[128 = 0]

hbrd: [119 167 107 102  88 141 165 157 136 101 151 173 157 130 135 123 144 116
 116 171 109 158 108 105 132 130 149 133]
hbrd: [135 126 161 112 110 163 108 182 161  74 141 177 147 159 199 118 137 150
 174 162 125 132  67 172 158  94 173  97]
qjhz: [161 113 122 144  97 149 171  93 140 170 123 144 147 174  97 173 124 143
 159 147 126 121 134 121 121 109 153 159]
nhtj: [ 85 146 104 116 162  76  67 123 110 128 107 106 106  88 103  77 141 106
  49  77 148 167 171 145 162 140  95 110]
nhtj: [101 135 126 129 148  96 103 125 113 133 122 114 111 115 109 105 141 112
  95 110 147 136 151 140 139 136 108 114]
qthl: [169 136 148 151 110 183 152 129 146 124 131 133 127 143 150 159 134 142
 194 186 103 112  78 122 136 109 143 153]
nhtj: [136 138 107 104 118 142 113 106 143 130  97 137 147 131 114 124 126 151
 102 119 122 173 144 121 143 124 127 139]
qthl: [ 84 145 121 128 172  89  98 124 104 125 112  96  93  80  95  88 130 102
  74 102 147 125 152 116 118 162  72 122]
ttqs: [172 142 106 134 108 190 152 130 156 117 119 139 139 108 145 146  81 148
 164 154  84 123  78  93 126 112 143 178]
nhtj: [185 106 181 138  79 188 195 142 139 121 172 145 161 193 190 197 151 156
 241 202 103  95  85 126 101 110 178 116]
qthl: [104 162 103 130 117 105 153 137 122 143 139 147 132 114  93 110  90 111
 109 136 144 124 133 114 125 112 138 133]
ttqs: [129 169 100 147  94 168 200 147 154 122 134 189 131 127  89 135 101 108
 149 202 109  98  59  84 111 120 140 196]
qjhz: [ 85 125 119  90 143 111  81 156 150  87 103 169 136 125 132  77 116 136
  77  96 151 149 120 153 138 131 125 109]
ttqs: [122 157 115 145 117 128 143 123 140 153 118 153 128 134  88 119  87 130
 137 151 150 120 116 131 141  90 144 145]
lqrn: [101 116 106 118 115 100 161 119 125 143 130 160 141 150  79 131 137 109
  88 117 143 123 151 114 100 150 127 143]
hbrd: [ 93 198 161 156 153 112 105 184 107 100 160 111  84  80 156  78 127  94
 155 183 147 109  85 149 165 102 117  87]
lqrn: [115 140 179 151 166 120  82 116 111 131 112  86  86 128 126 114 179 126
 145 153 155 126 132 160 153 131  87  97]
lqrn: [ 96  71 101  83 148  56  84 114 117 143 114 122 155 132 118 104  90 142
  47   4 164 150 214 153 109 140 135  85]
qjhz: [ 99 157 125  97 157 130  81 152 125  73 112 113 112  74 153  82 147 122
  83 122 114 160 117 115 136 164  84 114]
qjhz: [195  98 117 121 106 167 113  97 142 141 118 105 154 142 170 170 134 165
 152 101  85 169 144 134 157 109 159 140]
hbrd: [165 137 155 141 123 152 118 147 120 116 158  93 124 115 197 143 134 136
 186 148 102 130 108 142 155 103 150 101]
qthl: [132 102 141 145 142  86 121 118  78 144 168  65 105 119 149 151 209  87
 114  99 111 133 178 137 136 165 110 103]
ttqs: [148 103 124 113 136 145  84 110 149 124  93 124 138 135 144 127 117 163
 121  91 124 154 136 148 148 116 133 128]
hbrd: [134 185 126 157  82 117 216 148  98 161 200 130 140 127 121 152 109  95
 178 197 126 105 124 101 120  94 169 119]
qthl: [129  70 102  85 119 137 122 117 166 116  91 178 169 162 121 132  90 167
  93  68 132 135 137 129  95 139 146 145]
qjhz: [113 182 135 117 135 137 117 127 122 116 114 114 121 101 120 103 131 134
 120 165 135 155 127 111 136 130  99 115]
nhtj: [111 142  99 164 155 116 140 107 128 161 101 123  94  92  55 111  66 110
 110 118 145  84 119 102 109 127  97 180]
hbrd: [154 127 156 144 119 151 140 150 125 116 159 117 126 132 178 148 136 129
 185 158 110 109  98 135 133 114 148 114]
qjhz: [119 135 112 108  77 145 189 132 160 132 125 216 174 188  87 141 112 141
 131 170 144 128 108 116 104 112 167 151]
nhtj: [108 213 116 156 130 138 143 149 127 125 131 135  99  80  97  94  99 101
 137 196 131 120  82 106 153 103 113 152]
qthl: [ 78 160  97 141 180 132 110 124 155 120  58 151  86  70  43  65  32 126
  84 123 161  83  83  94  97 138  66 189]
ttqs: [100 199 148 146 114 166 178 144 159 126 107 192 124 145  69 105  70 142
 177 238 172  86  56 108 106  91 125 151]
qjhz: [ 95 146 126 133 161 103  96 151 112 104 131 109  94  82 132  90 144  96
  95 117 129 125 121 130 140 150  94 120]
qthl: [127 156 137 140 125 162 113 131 166 124  92 170 123 147 107 110 103 151
 154 173 149 126  79 149 158  85 138 147]
qthl: [ 54 193 151 156 202  57  42 140  86 130 114  69  52  58  96  43 144  85
  80 123 186 134 151 166 181 123  61  77]
lqrn: [123  81 108  91 122 157 138  99 178 123  63 192 163 174  80 134  88 175
  99 102 144 123 122 111  76 147 123 171]
nhtj: [128 158 124 135 133 119 107 118 117 141 124 104 117 109 121 116 137 123
 119 132 130 155 145 134 161 114 120 120]
hbrd: [119 100 107 139 171 145  17 157 189  87  65 172  95 109 146  68  89 141
 101  69 133 130  59 200 207  86 138 160]
nhtj: [140 143 133 135 122 120 123 125 110 140 146 100 126 121 144 135 146 122
 138 134 121 147 146 135 152 116 135 109]
lqrn: [ 99 132 133  87 148 121  99 147 128  86 115 127 134 106 148  94 125 139
  92 108 134 145 134 121 108 158 102  99]
nhtj: [148 111 141 127 116 146 138 135 134 120 140 131 140 144 158 148 133 139
 158 135 115 121 115 131 122 125 146 123]
qjhz: [141  76 110  69 119 160  78 104 186 105  57 182 176 177 132 124 112 196
  90  73 132 180 136 153 134 124 146 138]
ttqs: [159 151 125 145  99 134 189 108 105 170 161  99 143 126 120 167 102 129
 169 157 117 118 150  92 106 112 146 130]
qjhz: [100 142 154 146 129 116 187 124 114 149 139 138 119 147  77 135 114 117
 153 178 166  71 123 102  68 142 108 128]
lqrn: [ 96 134 133 117 151 113 113 120 122 120 106 124 114 120 100 106 144 123
  93 125 147 131 141 121 112 158  88 124]
ttqs: [115 156 169 124 132 145 136 124 134 126 111 134 129 147 114 120 114 157
 163 181 165 115 115 126 106 118 112 104]
hbrd: [115 107 156 125 116 136 147 153 147 111 136 178 140 176 135 132 131 136
 158 154 150  96  95 149 109 120 150 117]
qthl: [ 67 198 104 134 151  91 130 132 110 135 115 129  98  77  57  73 102  93
  74 148 161 127 135 101 124 137  82 136]
qjhz: [107 167  61 130  90 101 122 198 137  95 179 193 132 101 152  92 157  59
  76 124  90 172  90 156 219  96 189 148]
ttqs: [133 106 123 110 125 152 110 122 161 114  93 162 143 151 125 126 118 156
 120 116 130 138 112 139 129 125 134 144]
nhtj: [132  14 126  89 146 103  89 104 136 124 104 127 154 168 149 147 143 155
  82  13 131 131 182 155  92 171 130 113]
hbrd: [178 146 137 108  77 166 179 138 114 114 180 109 168 134 195 177 165 137
 175 174  73 161 131  94 121 133 159 110]
qthl: [143  20 160 103 182 135  30 109 148  96  75  98 119 147 182 129 158 172
 110  28 126 130 145 178 124 165 101 107]
hbrd: [121  64 104 119 171 156  63 124 176  82  57 159 102 119 120 106 145 133
  73  69 105 122  83 140 133 173  88 193]
lqrn: [117 156 113 118 118 112 141 127 110 130 143 119 132 112 118 123 153 109
 101 137 119 155 150 109 132 142 120 123]
ttqs: [144  93  99 119 121 121 112 109 133 136 120 129 139 138 128 143 158 124
  92  81 105 159 154 137 148 140 138 147]
lqrn: [181 156  96 137  53 162 205 152 132 135 192 155 169 137 167 176 124 114
 177 176  69 143 100 102 149  91 203 153]
lqrn: [124 125 148 115 130 149 119 115 144 117  99 143 132 154 118 128 151 151
 132 151 140 137 120 131 121 138 111 128]
lqrn: [148 170 126 158 123 143 139 121 114 143 141  97 107 102 126 138 149 109
 151 170 105 137 118 114 158 117 120 144]
ttqs: [ 80 120 191 112 165  88 101 150  97 103 143 101 112 133 153 102 163 125
 127 128 174 108 151 152  97 159  93  49]
[117 220 142 142 111 136 175 136 102 136 156 110 118 101 108 121 132 110
 158 223 133 133 118  89 126 118 112 116] : qjhz
[131  97 114 136 134 130 117  95 147 150  90 145 124 154  85 136 132 136
 108 105 138 126 135 139 131 130 121 163] : qjhz
[105 157 126 149 144 126 108 128 142 135  99 147 103 122  87  97 108 123
 123 149 157 119 103 145 154 103 116 144] : qthl
[119 166 126 136 107 147 180 142 135 125 139 161 131 130 103 129 110 118
 149 190 130 106  91  98 107 123 131 151] : nhtj
[131  77 143 125 108  83 181 107  88 167 175 107 152 175 124 178 168 114
 130 101 138 110 197 123  78 158 143  96] : nhtj
[104 188 129 138 126 114 124 131 122 142 126 133 118 118  97 100 118 120
 125 167 157 144 129 136 158  97 126 114] : qjhz
[128 123 131 146 176  84  54  93  98 165 108  47  93  90 123 108 121 130
 102  61 149 148 191 160 168 115 100  97] : lqrn
[170 155 112 128  90 196 223 136 139 115 150 138 152 106 139 169  76 138
 182 191  74  95  77  40  63 143 134 182] : qthl
[ 86 202  98 114 136 143 109 129 157 109  73 171 116  98  65  70 103 129
  79 169 147 160  96 109 151 121  94 163] : nhtj
[122 172  99 107  97 152 166 120 147 126 111 170 154 132  87 124 111 137
 111 171 125 154 117  89 117 126 129 158] : nhtj
[ 93 150 132 143 130  96 151 164 110 123 164 141 114 115 121 108 124  90
 127 147 145  97 114 129 121 127 132 114] : qjhz
[148 133 116 111 102 173 168 131 154 114 120 161 157 135 130 143  86 154
 150 154 110 121  96  92  95 126 142 157] : qthl
[132 122 115 143 104 145 180 117 145 144 124 171 135 161  84 152 130 120
 138 161 126 104 105 110 107 131 138 175] : lqrn
[107 105 103  63 127  76  90 123 113 123 128 118 171 125 146 107 120 147
  53  38 141 190 213 140 124 142 139  71] : lqrn
[151  68 134  85 103 106 123 131 113 122 165 116 177 164 195 161 163 145
 120  66 111 163 186 150 120 140 171  73] : qthl
[114 109 126 123 132 100 128 134 108 123 148 119 123 128 134 131 174 101
 100 107 121 132 150 131 124 159 119 117] : ttqs
[153  81  77 125 111 112 131 122 127 141 145 131 145 126 140 152 133 110
  92  58  88 144 153 129 142 135 160 157] : ttqs
[101 123 116 108 144 132 125  98 144 127  74 148 127 135  66 114 127 141
  81 122 147 132 137 104  94 165  83 159] : lqrn
[166 123 106 141 114 161 155 104 144 151 115 127 138 125 115 155  81 147
 152 129 107 117 117 101 116 113 140 171] : nhtj
[125  47 162  72 123 122 123 107 137 116 111 146 175 204 146 155 162 175
 115  84 152 138 176 145  71 168 131  84] : ttqs
[ 90 137 124 138 141  94 120 152 121 122 139 145 109 119 112  99 134  96
 104 124 149 112 120 145 138 128 124 122] : ttqs
[145 202 114 129  95 138 147 140 112 131 162 112 138  99 148 128 140 115
 143 180 102 176 129 111 172  99 149 116] : nhtj
[170 123  84 142  87 158 188 125 136 139 153 145 145 125 128 171 123 110
 141 140  72 123 106  88 123 129 158 189] : hbrd
[ 87 207 136 123 141 131 103 141 137 113  98 145 111 104  94  72 110 133
 116 184 165 148 104 130 154 105 102 115] : qthl
[ 99 104 126 148 160 129  73 159 172 102  90 185  97 133 117  82  96 124
 118 106 156  91  63 182 162 100 134 153] : hbrd
[162 100 130 146 103 159 212 109 121 144 152 126 136 151 117 192 150 117
 167 162  92  84 116  75  66 167 124 174] : qjhz
[152 111 102 137 103 109 184 129  91 146 189  97 138 112 147 171 153  88
 125 109  81 121 158  92 106 157 144 139] : ttqs
[ 95 122 167  97 156 167  57 142 184  67  53 187 121 163 129  82 155 170
 118 153 162 143  72 171 146 132  99 122] : nhtj

ddft: [100 100 125 154 136  70 131 152  97 113 108 157 126  83 112 120 120 146
 195 120 116 137 152 131 116 151  85 162]
ddft: [139  93 147 129 129  90 117 113 157  99 146  98 109 100 122 141 133 141
 159 100 114 131 120 125 132 125  90 198]
lzmz: [ 81  95 158  76 124 156 141 153 126 136 166  75 191 154 136 137 122 141
 102 121 167  89 124 155  92  66 183 101]
zpcd: [150 107 188 135 170  94 152 142 167 124 112 119  85  83 133 134 136 176
 177 118 123 168 100 114 175 155 119 150]
lzmz: [161 107  98 152 142 100 149 133 121 118 119 164 114 114 131 146 118 136
 121 109 124 129 134 138 114 124 128 130]
hcbq: [126 208  80 163 182 169 161 178 144 179 101 204 129 164 132 149 147 171
  65 217 153 180 106 141 161 146 169  20]
gmnm: [207  95  92 133 125 123 129 140 131 170 125 124 128 116  96 172 165 192
  74 107 125 106 156 129 121  97 112 111]
zpcd: [158 115 115 174 144  87 142 115 108 177  51 154 135  77 125 150 168 170
 157  77 120 132 116 171 145 116 175 115]
ddft: [116 109 156 125 129 126 150 115  96  91 124 134 154 165 173 111  79  49
 163  89 119 121  95 157 129 134 222  97]
zpcd: [179 109  91 140 127 101 112  95 107 169  96 122 165  97 119 169 130 174
  85 117 120  99 138 145 131  96 137 158]
lzmz: [147 123 115 122 127 138 140 166 136 164 106 110 135 133 116 147 156 147
  86  97 149 112 131 169 130 120 158 106]
lzmz: [119 166 159 115 123 164 101 114 165 138 123  94 113 147 123 115 141 120
 130 164 127 145 108 100 185 163 109 142]
ddft: [145 141 162 109 137 122 150 113 121  65 176 143  94 143 177  93  61  61
 134 129 103 153 109 106 112 153 147 122]
dpsf: [176  88 140 137  99 108 109 101 145  88 127  87 107 153 131 135 132  60
 161  43  93 115 106 153 157 154 145 176]
lzmz: [173 161 110 153 171 124 146 146 171 134 127 145 112 152 145 164 133 141
  84 146 121 172  81 160 172 148 170 105]
ddft: [162 123  96 144 137 101 120 125  98 162  95 150 146  95 112 149 119 175
 105 150 118 120 153 121 138 132 107 141]
hcbq: [ 83 176 111 121 166 138 154 161 135 123 166 167 135 131 146 126 103 155
  84 203 154 159 123 127  93 112 128  95]
ddft: [157  64 135 157 153  59 174 134 113 122 116 146 130  80 146 155 146 158
 173  36 119 130 110 187  90  81 192 114]
zpcd: [115 101 149 130 131 110 137 133 120 144 109 123 130  90 118 126 151 163
 166 103 136 123 137 131 118 111 125 130]
ddft: [144 112 123 116 114 136 119 159 150 127 146  96 119 147 104 140 148 131
 109 111 131 117 140 136 133 136 103 138]
lzmz: [177 143  53 167 136 130 133 140 175 163 122 150  99 124 101 180 202 181
  64 111 140 136 128 163 115  94 112 116]
gmnm: [124 150 149  82  81 147 102 135 108 121 196  69 145 158 127  95 139  82
 112 101 101 118 139 145  85 117 142 101]
ddft: [131 106 136  97  93 145 125 147 102 113 161 107 134 155 121 107 119  90
 123 101 124  99 158 123  94 125 125 105]
lzmz: [142 107 125 149 173  84 147  78 118  67 166 187 132 114 168 144  51 134
 150 180 103 155 108  84 117 111 121 152]
ddft: [105 152 141 168 153  75 145 149 125  84 103 160  98 120 157 106 103  70
 196 102 101 180  88 175 154 197 158 149]
dpsf: [139 145 123 140 139 141 120 130 146 112 125 133 129 174 136 138 109  96
 123 154 117 146 101 128 179 168 144 124]
zpcd: [103 115 164 110 136 131 138 168 135 118 140 104 137 146 129 122 121 121
 149 126 135 134 118 140 142 146 145 116]
gmnm: [149 102 133 127 145 124 158 131 122 149 133 143 133 105 131 144 145 178
 120 115 139 124 133 127  98  79 152  83]
lzmz: [138 120 102 140 150  98 128 132 136 122 135 150 122  98 118 151 112 174
 112 163 129 136 142 111 123 125  76 170]
dpsf: [129  96  97 117 118 129 146 137 138 115 137 119 133 134 134 148 124 114
  82  80 160  88 135 167  80  84 148 148]
hcbq: [140  86 140 136 130 142 136 131 126 120 153 152 120 143 106 133 148 158
 174 146 120 132 147  71 127 113  95  74]
dpsf: [190 113  92 148 166 103 137 104 164 132 132 141 129 114 137 190 119 182
  69 142 129 134 106 135 141  95 132 161]
lzmz: [215  76 179 132 148 117 126 111 149 110 113 100 122 160 138 156  97 115
 159 112  89 138  90 101 229 179 160 136]
hcbq: [148 124 161 122 122 147 116  98 181  89 132  94  90 161 143 125 116  73
 141 111 121 135  91 111 182 165 127 174]
dpsf: [ 53 189 143 128 161 141 168 150 126 141 149 174 118 100 152  94 147 161
 139 172 156 174 116 133  73  94 151  56]
dpsf: [106 118  81 134 124 178 142 137 142 126 131 170 122 162 112 140 135 132
  95 161 173 103 155  98 102  99  99  97]
gmnm: [143 149 136 116 122 150 135 147 119 149 135 129 119 138 125 113 143 130
 111 131 125 135 137 123 123 134 139  75]
zpcd: [  5 121 117 144 163 102 163 124 132  95 112 160 167 103 168 133  97 122
 158 131 187 122  95 185  78  76 175 172]
dpsf: [124 139 167  86 130 145 125 141 117 140 164  96 153 136 134 115 109 144
 108 161 125 130 131 109 127 123 139 100]
hcbq: [128  95 112 151 123 116 102 116 147 134 102 124 126 113  91 154 154 164
 158 136 129 116 143 104 159 133  64 181]
zpcd: [ 89 144 166 104 130 140 135 154 148  93 191 122  94 131 128  94 130 124
 156 156 128 159 133  94 102 136  83 113]
hcbq: [113 187 106 119 116 148 105 153  76 202  95 134 168 117 104 110 141 163
  88 182 129 125 164 128 132 144 122  83]
hcbq: [ 57 170 146  96 130 167 144 155 106 146 196 137 159 139 133  96 152 157
 123 179 145 146 139 119  56  71 147  25]
dpsf: [160 109 105 152 131 109 106  99 129 145 123 134 142 113 105 161 149 176
 134 143 109 127 135 109 144 110  97 145]
gmnm: [ 95 115 182 105 147 151 148 124 165  60 156 116 112 174 168 112  70  64
 156 143 143 140  86 106 157 154 154 143]
zpcd: [153 127 169 111 161 141 153 160 190  90 152 113  79 157 146 133  99 114
 114 144 136 159  94 110 177 174 126 139]
zpcd: [141 104 107 154 126 121 146 130 128 180  63 136 128  93 112 151 189 168
 131  64 153 106 132 171 120  92 162 112]
ddft: [159  88 132 130 112  91  96  97 130 123 117  83 145 110 117 151 126 131
 142  90 104 105 126 139 151 128 114 204]
hcbq: [183 142  97 142 118 110 103 147 106 201  54 114 138  97  93 147 154 168
  88 115 117 114 153 154 173 166 117 147]
gmnm: [148  79 146 126 103  97 114 135 139 104 139  95  95 106 102 125 149 125
 173  70 109 117 149 121 123 142  73 181]
zpcd: [ 16  84 167  94  93 158 109 129 114  98 114  86 172 155 121  97 100  74
 192 125 169  73 143 115 129 131 117 174]
dpsf: [144 123 132 150 128  97 102 127 116 148 120 125 133 103  98 135 159 170
 173 139  92 148 138 114 155 146  89 134]
gmnm: [183 136  92 131 157 134 144 154 146 146 108 139 135 152 136 170 100 143
  41 150 142 126 116 150 163 144 158 125]
zpcd: [ 93 148 101 129 141 132 133 112 147 100 149 146 132 135 150 135 100 113
  97 157 149 130 113 136 102 106 127 158]
hcbq: [ 91 163 117 123 108 162 102 109 149 131 133 113 126 145 120 117 149 111
 118 150 141 125 126 120 129 124 105 144]
gmnm: [144  90 119 136 108 113 119  92 100 160  81 119 151  92 117 140 147 149
 140  80 131  87 145 138 118  93 140 148]
gmnm: [100 142 137 130 130 135 137 121 114 140 136 146 131 112 130 111 148 147
 150 139 132 139 132 118  99 101 133  89]
lzmz: [ 77 166 110 147  92 153 133 156 151  87 119 152  49 150 121  75 164  35
 167  80 142 141 137 146 101 177  93 131]
dpsf: [166 146 159 152 149  91 125 117 146 115 113 127  90 109 141 123 128 119
 171 115  86 178  91 131 183 182 134 149]
zpcd: [187 135 138 138 156 130 140 112 179 106 118 138  71 133 146 142 105 120
 107 139 123 155  98 100 183 168 117 158]
lzmz: [171 120 124 138 139 119 115 129 154 140 116 118 114 122 110 154 138 161
 117 142 117 137 125 112 173 150  97 155]
dpsf: [154 108  60 132 152 128 139 120 149 136 128 140 166 142 137 194 100 161
  26 147 164  94 122 158 113  74 151 158]
gmnm: [ 82 113 192 106 143 118 168 138 146  86 153 121  93 101 161  93 116 110
 180  93 147 145 108 130  93 116 146 132]
hcbq: [110 158 111 142 148 134 135 147 188 151 125 112 118 125 124 157 186 163
  98 118 155 149  93 182 132 103 148 133]
lzmz: [ 92 154 130 134 157 134 126 115 182  75 192 138 115 156 146 138 112 123
 132 190 128 170  90 108 131 122 103 149]
ddft: [113  72 116 115 102 127 118 152  88 145 126 120 166 123  89 134 135 158
 141 123 139  80 184 111 100 106  89 124]
ddft: [ 85 191  91 169 147 119 150 203 100 153  85 200 106 119 114 101 149 130
 145 156 134 173 144 159 125 186 120  69]
gmnm: [164  98 117 130 134 108 134 133 140 128 102 114 124 117 129 154 113 132
 101  95 136 108 125 150 145 135 135 174]
hcbq: [110  96 169 103 106 162 127 103 129  80 197 125 113 159 128  99 124 101
 180 138 118 124 142  57  97 103  95  92]
hcbq: [106 139 129 115  98 143  95 110 111 140 123 107 142 126 111 109 134 120
 135 142 124 110 150 107 129 134  95 147]
gmnm: [111 111  86 157 151  79 134 105 114 144 115 156 166  75 129 166 136 191
 124 129 138 121 128 159  87  64 132 159]
dpsf: [124 116 110 128 119 122 104 132 103 157 124 121 167 120  98 142 138 170
 125 155 124 110 157 117 128 115  99 130]
[130 163  96 129 128 144 127 170 124 158 128 153 109 121  99 122 149 164
  90 170 137 139 165 110 116 144  75  99] : ddft
[152  92 128 110  91 111  98 132 166  96 176  67  95 124  97 136 156 119
 127  77 114 109 148 128 109 126  55 205] : gmnm
[ 91 151 137 130 125 165 128 144 136 117 157 142 126 174 123 110 146 108
 155 161 128 150 121 110 131 137 128  68] : dpsf
[ 60 182 149 122 148 158 147 133 154 108 164 154 103 133 149  95 131 123
 142 180 150 170 108 107 104 120 122  95] : gmnm
[ 62 128 121 124  71 177  99 129 106 147  94 105 155 166 100  99 171  76
 165  98 149  85 150 142 124 129 134 108] : zpcd
[147 126 145 146 125 123 110 105 135 140  82 118 118 121 121 128 139 123
 163 118 112 134 115 118 186 164 125 151] : zpcd
[110 140 121 104 115 137 118 134 120 126 167 124 127 116 116 114 123 146
 104 160 134 121 161 100  86 111  76 135] : hcbq
[125  89 176 103  74 124  91 112  71 169 115  67 170 106  95 101 170 138
 195  75  99  91 162 119 123 113 129 110] : hcbq
[118 137 108 142 114 136 128 122  63 155  96 166 164 135 127 111 124 113
 143 132 119 115 149 131 114 126 162  67] : hcbq
[ 39 174 142 105 107 157 113 115 120 116 149 124 131 124 134  79 123 101
 145 165 147 129 139 107  91 121  98 138] : lzmz
[108  98 166 130 119 128 132 100  91 125 101 134 147 123 138 105 118 107
 199 108 120 116 127 109 136 126 158 107] : gmnm
[120 119 100 134 129 106 132 132 120 126 132 140 133 103 124 138 127 147
 114 121 137 118 144 143  91 104 110 151] : hcbq
[ 94  69 145 130 104 133 120  92 107 141  90  88 200 148 134 145 150 103
 178  55 141  76 104 179 132  76 219 123] : ddft
[194  97 126 144 113 111 122 117  97 158 100 121 143 127 116 144 153 133
 143  74  94 115 132 145 147 127 166  94] : lzmz
[103 154 144 107 109 172 123 108 134 124 146 113 128 158 142 103 133  88
 121 130 137 123 117 121 117 116 152 101] : ddft
[ 93 164 129 142 158 126 143 134 113 124  98 164 143 135 157 117  87 107
 135 168 135 152 103 141 153 160 168 115] : gmnm
[214  93  95 128 116  72 100  99  85 162 118 122 141  59  99 156 116 198
  90 124  92  99 182 101 113 112  63 187] : ddft
[148 149 126 108 126 163 135 127 138 148 105 113 128 149 144 129 114 106
  66 125 150 111 117 141 146 135 169 119] : gmnm
[ 75 111 173  94 125 144 142 105 105  87 142 128 140 133 162  90  64  82
 158 142 146 109 129  94 106 121 142 138] : lzmz
[112 179 112 137 125 141 136 142 123 143 100 150 105 123 135 104 138 105
 112 125 138 142 127 149 122 152 140 110] : lzmz
[185 166 121 136 125 127 115 112 119 122 158 150  96 135 129 114 122 118
 116 156  81 163 134  91 136 158 100 101] : zpcd
[197 124 119 107 132 144 143 171 149 119 163 114 108 172 130 146 112 113
  56 119 122 128 128 137 136 148 143  99] : ddft
[127 121 121 159 123  93 120 113 128 125 123 133 121 103 120 133 167 135
 176  89 106 142 119 153 118 117 126 140] : dpsf
[175 118 107 154 156  99 141 118 142 163  99 139 131  93 127 172 154 190
 103 112 128 135 112 155 140 100 152 132] : ddft
[176 142  80 182 114  71 113 121  69 154 103 173 127  93 108 128 164 138
 160  92  68 149 150 157 110 141 124 100] : lzmz
[136 158  72 167 149 129 137 140 125 156  78 179 132 133 125 150 132 142
  93 155 140 138 124 150 150 144 142 111] : hcbq
[133 101  95 170  97 108  99 103 114 124  81 139 122 123  99 133 156 103
 182  86 109 109 144 133 146 148  95 168] : dpsf
[196 118 104 137 149 134 133 124 181 152  89 108 120 139 131 184 133 150
  54 110 147 116  98 157 184 131 158 164] : zpcd
[141 126 146 105 110 164 115 124 132  88 146 118 111 183 134 106  79  60
 125 152 118 120 133  81 163 181 107 135] : zpcd
[160  49 127 112  94 112  95 105  99 166 122  85 168  90  77 156 157 199
 138 105 122  68 184  94 114  79  71 162] : lzmz
